Here is a tiny trained network, its code and every weight. The questions are about switching its units off for an input and a class, where a switched-off unit gives its printed mean instead of its output.

import numpy as np


def w(rows, s, z=0):
    codes = np.array(rows[::2]) - 128.0
    scale = np.full(codes.shape[1], s)
    scale[-1] = z or s
    return codes * scale


def f(y):
    return y / 2 * (1 + np.tanh(0.7978845608 * (y + 0.044715 * y**3)))


def log_softmax(a):
    a = a - a.max(-1, keepdims=True)
    return a - np.log(np.exp(a).sum(-1, keepdims=True))


def net(x, mask):
    res = np.array(x, float).reshape(1, 3) / 4 @ E
    y = f(res @ A[0][:, :-1].T + A[0][:, -1])
    res = res + np.where(mask, y, B[0][:, -1]) @ B[0][:, :-1]
    return log_softmax(res[-1] @ U[:, :-1].T + U[:, -1])


A, B = {}, {}
E = w([
[93,106,107,96,217,179,249,104],'x0',
[174,92,98,180,240,70,107,210],'x1',
[168,56,57,149,104,190,70,90],'x2',
],0.012)
A[0] = w([
[95,164,229,84,131,89,129,126,143],'n0',
[181,22,133,129,105,184,104,129,108],'n1',
[129,95,147,113,84,26,71,106,109],'n2',
[74,115,106,118,172,106,134,82,249],'n3',
[90,150,188,123,146,98,169,184,170],'n4',
[197,158,156,141,64,94,90,140,119],'n5',
[143,101,83,137,117,184,99,88,118],'n6',
[132,188,132,64,96,208,138,81,111],'n7',
[199,50,84,152,107,195,142,96,177],'n8',
[147,135,102,180,196,129,114,188,166],'n9',
[124,159,187,91,87,132,187,216,134],'n10',
[127,89,104,104,127,149,216,149,112],'n11',
[165,107,133,185,181,74,91,135,118],'n12',
[73,185,163,122,124,55,161,167,80],'n13',
[90,190,107,158,108,84,39,128,131],'n14',
[112,109,92,108,180,153,210,106,117],'n15',
[107,137,91,48,187,190,163,115,98],'n16',
[78,95,98,163,246,110,114,162,94],'n17',
[15,115,204,78,29,186,128,59,114],'n18',
],0.011,0.016)
B[0] = w([
[161,145,102,93,168,145,116,144,201],'n0',
[167,192,102,124,244,91,77,183,189],'n1',
[87,179,59,203,149,195,202,117,185],'n2',
[35,137,68,45,13,182,124,96,249],'n3',
[118,198,109,71,158,133,101,202,216],'n4',
[38,149,45,180,146,186,124,72,200],'n5',
[220,182,142,70,229,126,102,161,183],'n6',
[125,70,222,157,157,79,30,74,196],'n7',
[147,178,86,60,164,101,88,209,236],'n8',
[98,76,218,85,72,127,64,101,221],'n9',
[200,144,121,76,182,127,78,147,188],'n10',
[131,152,111,193,167,178,171,67,174],'n11',
[147,111,204,150,99,124,26,50,194],'n12',
[220,152,151,199,255,122,92,209,178],'n13',
[40,161,41,169,150,194,127,106,200],'n14',
[134,185,113,165,140,254,215,139,202],'n15',
[118,208,105,203,206,176,139,91,184],'n16',
[179,93,194,183,141,145,37,59,198],'n17',
[135,80,203,149,123,118,22,116,252],'n18',
],0.0088,0.015)
U = w([
[77,171,57,222,150,224,148,83,114],'0',
[140,91,223,152,127,133,65,64,114],'1',
[204,180,86,73,192,114,105,250,82],'2',
[28,132,62,11,39,149,115,149,251],'3',
[88,93,104,132,127,97,179,101,103],'4',
[119,131,110,125,108,94,157,136,101],'5',
[114,73,125,138,75,131,155,106,101],'6',
],0.012)

Each question gives the input, the list of numbers given to net, and the class t.
The units are the neurons (one row each of A and B). Each row of codes is followed by its name. A weight is (code - 128) times the scale printed after its matrix; where a second scale follows, it is the last column's (A, B and U).
mask holds one flag per neuron, in row order. A switched-off neuron (its flag False) gives its mean, the last column of its row in B, instead of its output. The means were averaged over made-up inputs and are rounded, as every weight is.
A unit's drop is (log p(t) with every unit on - log p(t) with that unit switched off) / (log p(t) with every unit on - log p(t) with every unit switched off).
The circuit of an input: a set's keep is (log p(t) with only the set's units on - log p(t) with every unit switched off) / (log p(t) with every unit on - log p(t) with every unit switched off). Starting from the 12 units with the biggest drops (on a tie, the unit counted first), units are removed one at a time, each time the one whose removal leaves the highest keep (on an exact tie, the one counted first), for as long as the keep stays at least 0.8.
circuit, biggest first: the units of the circuit, biggest drop first
k most important neurons: the k neurons with the biggest drops, biggest first
drop of u: that unit's drop, to one decimal
input [6,8,-7], class 1: 2 most important neurons -> (n17, n9)
input [-2,-5,-6], class 2: circuit, biggest first -> (n10)
input [7,7,-6], class 0: 2 most important neurons -> (n15, n18)
input [3,-7,7], class 1: 3 most important neurons -> (n7, n18, n4)
input [0,-3,-2], class 3: 2 most important neurons -> (n17, n12)
input [-2,-5,1], class 1: 2 most important neurons -> (n18, n7)
input [5,-6,4], class 1: 2 most important neurons -> (n7, n18)
input [-6,-2,-8], class 2: 2 most important neurons -> (n13, n10)
input [2,4,-4], class 1: 3 most important neurons -> (n8, n17, n9)
input [1,3,2], class 3: 2 most important neurons -> (n18, n7)
input [1,-7,7], class 1: 3 most important neurons -> (n7, n18, n4)
input [-1,-7,8], class 2: 2 most important neurons -> (n8, n6)
input [-2,-2,-3], class 3: drop of n6 -> 0.3
input [3,-1,-2], class 3: drop of n14 -> 0.1
input [6,5,8], class 2: circuit, biggest first -> (n8)
input [-8,5,-1], class 0: drop of n16 -> 0.0
